Each row is followed by its class.
16	-27	22	21	33	-23	-49	19	-14	26	4	-19	-25	50	-18	6	-24	-21	69	3	-34	-27	-60	-25	13	-13	5	33	25	40	39	60	23	38	-12	45	-31	-21	18	-10	-42	-5	-27	-63 | Z775
21	-29	26	-17	-15	-1	6	43	35	-5	-9	-1	-24	3	-16	2	-12	-1	-4	39	-46	-9	-7	15	28	59	-42	-8	6	34	-25	-50	26	40	-26	-11	34	-30	1	22	14	-58	50	6 | Z818
58	-28	56	-20	-4	8	34	42	30	1	-19	20	32	11	-42	21	-13	-3	22	2	-17	-10	22	15	16	4	-29	-2	-25	63	-34	-75	6	25	-29	-3	34	-27	-3	-30	8	-40	63	-42 | Z491
31	10	-2	42	25	4	-14	6	23	36	-4	-35	-17	5	63	35	-36	9	-29	43	-83	65	25	-14	12	16	-7	-7	-20	10	-11	-8	14	-7	-4	-1	30	-22	84	33	-50	-23	25	-8 | Z854
67	-21	18	-32	-17	4	6	30	-7	-28	10	2	-23	-17	-8	18	-16	-22	7	-2	-55	10	-15	10	18	-13	-53	-3	-13	48	-25	-56	10	24	-16	-56	28	0	-20	36	31	-36	48	-25 | Z955
31	-6	15	25	-8	9	-21	-10	61	32	-7	-6	12	4	37	35	-1	0	-34	14	-37	46	24	-16	-27	21	-13	-23	-21	-4	0	6	24	9	0	13	46	-25	59	16	-3	-2	11	-21 | Z720
-15	-31	25	-24	48	-27	-31	13	28	36	-3	9	-10	11	-16	-23	1	-4	26	28	-29	-12	-42	-23	17	-11	-6	21	24	30	28	58	29	79	-20	50	-52	-11	36	-13	-32	-9	-38	0 | Z818
51	-17	21	-9	6	8	2	22	5	-5	7	13	-1	-3	-17	29	-11	5	-24	26	-47	14	23	4	17	38	-39	-17	-1	1	-11	-79	24	35	-4	-29	33	10	4	21	-25	-57	16	-5 | Z909
50	-33	44	-23	22	14	17	50	35	-1	-12	7	8	2	-45	20	-9	12	14	27	-50	-14	53	11	24	27	-33	-28	-15	41	-13	-62	10	59	-26	-4	23	-14	-26	0	-17	-37	39	-11 | Z845
63	-9	8	-3	20	5	22	35	24	7	9	11	31	31	-43	-6	-24	-15	14	39	-39	-15	16	17	19	42	-15	-15	-19	34	8	-47	25	29	-25	-25	6	-12	-26	12	-36	-43	60	6 | Z775
53	-14	8	-15	10	27	47	-20	47	-11	-5	36	26	-32	-35	37	-21	-7	-24	27	-38	2	-4	32	18	26	-31	3	12	6	-18	-65	2	33	-39	-24	13	-40	-19	24	-13	-45	72	-7 | Z909
21	-40	24	-30	5	18	15	53	44	19	17	33	12	-10	-62	22	10	-6	-22	19	-28	-21	32	12	38	41	4	2	-14	4	-34	-61	23	42	-22	18	18	-31	-26	10	-13	-49	59	-31 | Z700
50	-49	19	-20	28	16	-43	-25	16	-10	-14	-23	-10	75	27	8	5	-45	41	-11	-4	-28	-28	32	-3	-30	-4	-20	10	56	43	5	33	42	-37	70	-4	-15	-18	16	11	15	-25	-4 | Z845
46	-16	10	13	25	-10	-21	20	34	46	3	-35	-30	-33	44	21	-37	34	-40	65	-114	54	-15	5	6	-1	-28	-6	-23	24	-4	-36	-28	13	3	-42	27	-23	46	11	-24	-21	13	-25 | Z700
33	6	11	-12	17	21	-36	7	27	42	11	-36	36	-5	36	44	-26	4	-56	67	-52	70	13	-15	-18	2	3	0	-28	30	13	-18	24	-25	23	14	37	-11	59	27	-28	-14	-21	-38 | Z909
48	-41	27	-36	-4	-3	-4	22	32	-8	-13	41	5	-12	-65	21	4	-6	-17	3	-27	-33	21	17	18	36	-53	-45	-14	44	-23	-69	6	45	-24	22	24	-8	-30	-1	-10	-38	42	-25 | Z845
50	-25	9	-2	38	-5	7	-40	18	21	15	7	15	-25	6	23	-41	0	-63	51	-48	57	10	-11	-19	6	5	1	-9	-25	-15	-32	-19	-6	14	-40	17	-19	85	-7	-47	-5	10	10 | Z915
42	-42	23	-17	-7	-5	50	10	33	8	16	36	5	1	-46	31	-21	16	-27	-12	-51	23	44	13	14	6	-46	-21	-26	19	-12	-67	8	32	-23	-31	23	-34	-11	9	-27	-53	83	-12 | Z915
20	-35	1	-29	32	21	-57	-26	-8	33	-2	1	-43	52	15	-8	-23	-41	15	-12	-17	-31	-75	-4	-26	-18	15	23	13	57	23	27	53	63	0	51	-40	-24	-15	-6	-24	-16	2	-8 | Z845
44	-29	14	-14	-14	17	25	12	31	-28	-9	31	11	-9	-46	46	-2	-6	-2	-24	-38	10	55	1	-2	17	-17	-6	-11	23	-12	-63	0	53	-19	-30	29	-16	-23	-3	-31	-43	44	-22 | Z915
47	-33	7	-31	-12	16	50	-1	7	5	8	38	12	-11	-50	23	-32	-8	-49	32	-25	-1	-16	7	18	29	0	-1	-10	17	1	-85	4	17	-8	-33	2	-22	-26	16	-41	-66	76	20 | Z915
34	4	-18	6	14	-2	-24	-22	34	18	-11	5	1	-10	31	32	-24	17	-48	34	-55	59	3	-6	-34	8	-2	3	-23	15	3	-30	3	8	10	-27	31	-21	66	-3	-37	-7	-2	-24 | Z775
48	-30	-4	2	18	-2	-19	-19	14	3	-14	-12	-45	48	-4	-10	-32	-34	23	29	-29	-12	-66	20	-22	2	-30	8	42	68	34	12	46	59	-39	30	-26	-22	37	7	-28	-32	27	-12 | Z775
61	-6	13	-26	-9	22	41	-6	49	19	4	34	12	-8	-44	5	25	-20	-26	6	0	-9	14	29	7	35	-23	-12	4	-7	-20	-62	28	37	-25	-20	33	-30	-12	45	5	-21	52	13 | Z720
24	-1	-20	-11	49	11	-27	-9	-5	11	-8	2	-58	41	21	-24	2	-15	10	34	-7	-6	-55	-14	26	22	-16	34	41	40	36	49	23	81	-23	61	-38	-27	15	1	-43	-24	-4	27 | Z775
-25	11	-36	19	1	6	17	-20	4	43	42	-22	8	37	26	25	-46	10	-59	-12	-74	61	8	-4	-9	-15	-4	-8	6	13	16	20	0	-25	29	-39	23	-30	45	19	-44	-1	21	-11 | Z992
33	-22	3	-20	19	16	6	-19	6	25	-3	48	4	17	-49	-8	-39	-9	10	15	-53	-7	5	7	12	24	-8	30	6	-1	17	-71	5	30	-13	-9	7	-24	-48	-16	-21	-65	54	-13 | Z955
53	-15	26	-9	-13	3	4	61	42	2	5	19	10	3	-46	10	0	9	-3	-8	-66	5	28	12	29	8	-30	-17	-19	42	-5	-36	-18	45	-24	-32	4	-15	-40	-14	-9	-39	46	-27 | Z845
41	-30	37	11	26	14	-7	-29	54	21	14	-7	12	1	16	23	-16	30	-55	81	-33	58	-8	13	26	55	-10	13	-4	-34	-1	-52	12	-20	-16	25	50	-41	81	3	-25	-13	24	-5 | Z915
76	-20	31	-19	27	-16	-15	6	12	-10	-3	-4	-31	52	39	-7	20	-18	31	20	-52	13	-39	10	43	11	-36	-10	-7	61	42	44	-3	66	-39	28	-12	-14	11	1	-41	-1	-12	16 | Z818
35	-35	4	-6	3	15	24	37	26	-9	-11	21	-22	-24	-43	9	-3	8	-22	27	-4	-8	11	16	10	53	-40	-21	9	8	-31	-74	13	16	-12	-23	25	-14	-7	25	-3	-58	70	11 | Z854
9	-15	9	-24	16	9	11	5	27	42	14	33	5	-18	-47	16	-17	11	-29	21	-31	12	20	32	15	-15	-33	14	11	7	-25	-76	29	43	-22	8	-10	-14	-15	-8	2	-63	52	-26 | Z854
10	-15	12	-39	49	32	-33	-13	13	30	-15	-8	3	36	7	9	-16	-25	38	5	-21	-5	-19	-20	17	-17	19	63	11	40	22	52	28	47	-15	74	-34	-23	-12	-14	-28	-4	-29	-10 | Z909
67	-31	31	-14	30	9	-16	-5	22	6	-18	-12	10	39	25	12	4	-21	38	-15	-56	-27	-86	19	2	-49	21	35	-20	76	30	10	4	63	-32	-7	-38	-12	-8	-4	-25	-12	11	-14 | Z491
64	-30	43	-38	18	10	34	9	20	-2	-6	49	26	-46	-57	3	-21	-15	-21	17	0	-13	5	-7	4	21	-26	-12	-26	40	-30	-72	3	32	-8	-37	4	-16	-16	23	-24	-46	73	10 | Z992
23	2	8	32	15	15	10	-6	38	34	-5	-31	-18	4	55	20	-26	36	-31	33	-66	88	45	13	-1	13	-32	-33	-33	31	-19	-24	12	-2	8	-2	64	-29	83	8	-26	-6	43	45 | Z491
1	-4	-5	-14	60	-5	-12	-27	31	25	1	-12	5	8	25	18	-30	23	-57	62	-42	46	7	-25	-4	62	3	41	-5	-7	-24	1	14	-8	28	-23	13	-44	75	40	-39	-8	15	26 | Z992
23	-51	-5	-43	-5	27	35	-13	28	12	6	33	-10	1	-14	30	-23	6	-49	15	1	-17	3	-2	13	16	-15	-32	2	-28	-1	-46	17	40	-17	14	31	-27	-33	23	-1	-49	65	17 | Z915
39	-24	-5	17	45	28	-44	39	33	4	-12	-50	-29	-4	69	9	-24	34	-15	56	-43	68	34	-11	-17	34	0	-9	-18	3	-15	-51	3	27	14	-31	51	-8	49	19	-16	-23	24	19 | Z700
65	-27	18	-41	32	4	25	-4	14	14	-8	25	-5	-1	-21	17	-16	-13	-8	22	-56	3	42	20	19	17	-34	-3	-44	45	-19	-71	3	43	-11	-23	32	-34	-35	31	-26	-41	57	16 | Z700
24	-28	25	-10	2	-8	5	24	41	-2	-21	22	13	-10	-39	37	1	-17	22	20	-21	-44	27	28	2	60	6	-8	-10	-2	-47	-68	6	31	-14	-11	22	-39	-42	-2	18	-36	34	-21 | Z818
23	-16	-5	11	36	17	-56	-16	31	16	-8	-21	12	-13	39	31	-40	20	-12	11	-84	42	16	-9	-14	-16	1	-14	-27	10	0	-34	-9	19	8	-20	48	-13	24	11	-20	0	0	-31 | Z845
27	-9	4	15	52	3	-24	-30	49	38	6	-22	-5	29	36	27	-27	2	-29	46	-84	41	47	1	-24	27	-17	-13	-13	11	-9	4	28	13	10	14	28	-43	67	27	-29	3	23	-6 | Z845
9	-32	3	-3	-10	7	33	15	28	2	17	23	5	-10	-21	21	-26	28	-31	10	-46	-6	24	22	14	9	-24	-47	8	-45	4	-69	1	26	-24	-35	44	-5	-26	31	11	-59	47	-6 | Z909
67	-54	-8	-9	49	-9	-59	-12	6	7	18	-16	-18	105	21	-1	-5	-39	40	-23	-26	1	-76	30	3	-24	16	10	1	32	40	58	34	38	-20	23	-33	-6	0	13	-38	-1	10	12 | Z854
37	-9	40	-2	26	-8	-10	-11	42	40	30	-9	20	-2	44	11	-32	-13	-37	51	-73	25	-6	-4	-15	51	-34	-33	-24	17	-33	-15	33	12	-4	1	38	-23	71	18	-34	0	30	-7 | Z818
69	-21	42	-40	52	-8	-32	2	9	25	-21	3	-37	13	14	-26	11	-23	16	37	-44	-1	-50	-18	16	-7	-31	30	-17	72	17	41	25	68	-17	38	-40	8	39	-6	-37	-9	-15	29 | Z955
27	5	19	-5	53	22	-45	-31	16	60	15	12	17	-20	5	19	0	-4	-45	38	-45	36	11	1	-9	42	23	51	-30	-11	-40	-61	33	-5	16	24	13	-30	54	-4	-46	-20	11	-36 | Z955
-7	-37	29	-10	39	7	-30	-17	-1	10	15	-7	-28	69	27	-2	-5	-7	46	-9	-5	-12	-51	3	10	-34	-13	31	29	14	36	71	49	49	-30	68	-17	-10	13	-19	2	0	-9	-33 | Z854
7	-19	-18	-47	66	19	-27	-37	-6	20	-5	9	20	18	-14	-2	-8	-7	6	38	-15	-11	-40	7	18	-19	16	30	20	30	37	15	12	59	-12	55	-33	-1	-6	-24	-38	-12	-29	4 | Z491
87	-27	24	-26	-21	-14	40	29	34	-23	-20	9	21	13	-13	43	-35	-1	-13	18	-66	0	-8	7	3	20	-68	-21	-18	66	0	-58	0	35	-36	-66	19	-11	-11	-3	-15	-32	29	-17 | Z775
86	-32	33	-7	-15	9	5	32	17	26	11	1	2	28	-14	34	-19	-15	-20	6	-49	0	-12	23	20	10	-36	-25	-21	30	-13	-72	9	0	-9	-15	38	-18	-12	20	-6	-52	57	-35 | Z909
77	-43	5	-28	6	31	39	1	31	-15	-1	41	24	-13	-68	17	-6	4	-6	5	23	6	46	29	-20	17	-29	-26	-5	6	2	-71	-8	11	-25	-20	30	-32	-39	-4	-11	-33	75	-26 | Z775
35	2	22	2	6	6	-7	-8	-16	-13	-24	10	11	39	1	8	39	-46	23	-18	21	-34	-48	10	-5	-19	-8	7	13	66	38	-10	20	77	-14	17	-25	17	-18	-14	-9	-17	-33	9 | Z720
20	-28	19	-22	22	-23	-18	-5	2	1	11	0	-11	67	10	4	-15	-6	45	-15	-64	-27	-68	6	9	-29	-17	12	-3	60	59	59	1	48	-1	-15	-45	7	-53	-16	-11	7	-22	-3 | Z992
39	-10	29	-21	-15	2	22	61	27	13	20	17	21	72	-5	26	5	12	9	-8	-25	-6	9	8	16	13	-1	-4	-25	34	-5	-33	19	29	-7	-7	9	-15	-35	-21	6	-36	60	-32 | Z491
-7	-14	10	44	-15	-6	-28	23	34	14	-7	-36	-21	5	18	34	-29	25	-13	-4	-62	61	32	9	-35	-8	-29	-6	3	22	-26	-2	-1	-15	6	-16	46	-5	77	-26	2	-16	20	-50 | Z854
29	-8	27	-30	-5	-2	-8	11	21	11	-3	22	-11	-1	-7	20	7	8	-33	-18	-54	-7	25	21	38	18	-52	3	-22	27	-44	-84	15	45	-32	0	24	-25	-25	10	11	-40	24	-26 | Z845
5	-14	30	-11	-12	-9	52	16	44	11	8	33	24	48	-22	24	-1	-7	-15	-15	-24	-22	16	38	19	17	-31	-12	-1	11	-15	-35	26	38	-38	-10	11	-26	-39	-4	15	-36	40	24 | Z854
-1	-29	-9	28	20	2	6	-18	29	7	7	-7	-4	24	14	48	-34	14	-39	29	-63	39	20	13	-13	22	-5	-4	-2	-13	-21	-22	15	14	18	-26	45	-20	70	2	-28	-20	57	-2 | Z700
59	-17	31	-17	12	-23	-42	-23	0	14	-27	-8	-21	57	22	-15	-6	-39	50	-17	-37	-16	-69	18	6	-8	-30	19	-1	99	39	10	5	65	-47	55	-45	-5	-27	-20	-22	-11	-21	3 | Z720
33	-15	23	-20	-7	15	21	5	17	13	10	12	8	-9	-19	9	-36	3	-39	45	-12	12	-2	12	-8	18	-25	-8	14	25	-21	-78	24	29	-21	2	19	-22	19	21	4	-75	89	-13 | Z491
12	-7	23	-16	-3	39	44	12	-2	49	15	37	4	-45	-69	-9	8	-23	-37	-3	-8	-19	58	5	0	-3	-24	-4	0	12	-36	-87	15	37	6	-3	20	-19	-23	13	11	-65	59	-9 | Z720
52	-31	21	10	-16	-5	22	26	42	-6	3	27	14	-21	-61	-8	-21	-2	-4	18	-28	-13	10	23	19	24	-23	-41	9	10	10	-78	-14	12	-28	-25	-10	11	-25	20	-11	-50	67	0 | Z992
9	-17	4	14	40	1	-4	-12	0	23	-5	4	-4	21	-23	17	-3	0	14	14	-7	-20	-74	-6	14	-12	14	43	29	14	30	40	24	51	-15	17	-38	-23	36	-17	-58	-4	-14	-24 | Z775
1	-36	-16	-14	37	14	19	-35	-5	8	3	-26	-40	53	31	-3	-32	17	6	21	-23	3	-74	29	5	-32	-19	16	39	25	29	66	10	46	-23	15	-23	-34	16	-16	2	-14	42	27 | Z491
59	-40	8	-27	-10	27	31	22	5	16	13	31	1	-10	-35	14	-20	-14	-36	14	5	0	21	-4	11	0	-5	-41	-22	-2	-2	-62	6	17	-8	-5	32	-23	-24	8	-13	-57	70	-11 | Z915
29	-16	32	-15	1	14	-18	-12	32	48	-10	-50	-28	23	40	28	-38	36	-68	35	-25	62	6	13	-12	26	-48	-2	8	15	-54	-25	29	3	-5	18	55	-28	97	-7	-11	0	27	14 | Z845
6	-19	29	-44	-9	20	53	14	23	40	-8	18	4	-32	-40	35	-25	21	-34	6	-30	7	53	-13	-9	2	-45	-9	-2	35	-30	-12	13	50	-20	8	25	-43	-1	-11	-17	-51	47	-21 | Z491
8	-22	5	3	32	0	-11	18	32	1	1	-2	-4	-21	3	26	-13	42	-30	27	-37	64	17	-8	-8	4	1	10	-16	-15	-30	-3	-11	-2	27	-40	40	-12	79	-4	-12	-4	18	-2 | Z909
41	-11	-14	-3	36	19	-31	-22	-15	15	12	-25	-26	68	34	14	-29	-28	29	-18	-48	10	-67	1	-13	-40	-3	39	18	46	29	66	16	42	5	-6	-20	-23	1	3	-28	-14	25	-25 | Z909
24	-24	-9	51	-8	38	-25	27	51	27	3	-24	-13	-54	34	44	-5	18	-39	19	-55	45	-26	1	19	-10	14	5	1	-37	-15	-48	7	5	10	-44	26	-15	35	12	0	-9	-2	-20 | Z700
-20	-59	0	-18	-20	34	18	15	30	-13	-13	27	4	-67	-59	52	25	28	-48	-42	12	4	18	23	24	-4	-23	-2	-8	-2	-39	-76	5	42	-14	-12	42	-25	-31	24	2	-46	49	3 | Z700
57	-44	11	-2	3	-12	-53	16	9	16	10	-20	-39	65	9	3	2	-42	46	-19	-32	-32	-92	21	18	-20	1	-1	8	50	29	31	36	55	-16	29	-34	16	-18	13	-26	3	4	1 | Z700
3	-26	-15	21	12	27	-13	8	17	20	10	-48	-13	-14	39	48	-40	17	-48	13	-70	58	4	-6	-17	-11	-1	14	0	0	-37	-16	-14	-8	32	-56	58	-25	69	7	-12	-3	27	-25 | Z700
63	-15	38	-20	-10	1	20	2	58	25	15	46	24	-3	-43	9	13	-5	-28	17	-6	-7	1	23	14	14	-26	-12	-1	-11	-19	-58	13	46	-36	8	16	-19	-2	20	17	-42	84	-31 | Z720
14	-21	-24	36	26	20	-23	-20	2	5	10	-27	-2	-39	38	41	-57	12	-56	36	-48	58	-20	-11	-2	18	8	-1	19	-15	-20	-72	-15	-3	4	-21	32	-23	75	32	-44	-25	19	4 | Z775
21	-29	14	28	24	-5	6	9	34	35	19	-33	11	11	31	63	-44	36	-28	13	-100	46	9	-1	3	-2	-12	7	-16	-4	-21	-5	-19	-8	-2	-35	28	-43	60	-17	-30	8	9	-45 | Z775
13	12	-13	-12	47	-2	-32	-36	19	36	-5	-8	-7	-16	-4	19	-25	22	-46	58	-49	83	40	-4	-37	33	-36	34	3	17	-30	-21	12	-1	31	-7	35	-24	89	-6	-32	-13	15	-14 | Z955
67	-32	40	-17	6	5	41	23	23	-2	11	21	8	-2	-30	38	-5	20	-15	20	-38	16	-6	26	36	17	-30	14	-18	4	-9	-67	4	14	-14	-51	7	-32	-31	30	-4	-49	59	3 | Z909
-5	-20	-13	48	2	13	-10	-11	53	0	17	-20	-20	-18	45	26	-29	44	-32	32	-75	74	-3	1	32	22	-23	-16	14	-39	15	-20	-11	5	-8	-16	45	-23	42	8	-9	-3	10	26 | Z915
5	-39	-1	-13	17	-10	-42	4	26	8	-4	0	-20	47	10	23	-13	-10	0	-5	-42	-19	-63	-12	12	-19	-13	0	14	46	27	48	38	68	-22	44	-34	-20	10	7	-15	-19	6	-29 | Z845
75	-10	18	-20	76	22	3	-28	3	-1	2	-4	-3	40	-1	-22	1	-48	22	55	-32	-11	-41	-7	11	26	-8	54	19	62	35	15	14	53	-15	15	-39	-28	22	1	-63	-10	6	13 | Z915
28	-24	18	5	42	-11	-33	14	3	19	-11	-9	-29	25	-8	-17	-43	-25	67	7	-55	-41	-82	-22	23	-22	3	32	26	52	24	42	27	65	-37	20	-61	-26	5	4	-35	-15	14	-45 | Z845
52	-11	22	-5	-20	5	62	-25	41	33	18	35	31	-2	-50	8	-32	2	-51	24	-31	32	3	22	41	-12	-49	-6	10	3	12	-35	-5	17	-45	-2	-2	-26	12	-14	-32	-47	81	2 | Z915
-11	-17	14	7	51	22	-8	20	56	24	-3	-7	26	-14	24	10	3	40	-53	44	-26	55	63	-4	19	39	4	-18	-24	-14	-16	-59	0	5	-1	35	53	-20	60	27	-25	-22	7	42 | Z909
13	-7	6	-9	8	-17	11	-22	44	31	18	-11	10	7	11	17	-12	32	-82	30	-68	78	37	31	-6	5	-64	-19	-3	0	-5	-24	20	-8	-13	-19	46	-15	89	19	-15	-10	-11	8 | Z909
77	-29	18	-5	-32	-20	16	21	43	-25	-5	33	-18	57	-24	16	-31	-15	15	7	2	-17	-9	38	-7	57	-36	-55	6	24	-14	-65	14	37	-21	-28	20	-10	-49	11	19	-47	104	23 | Z992
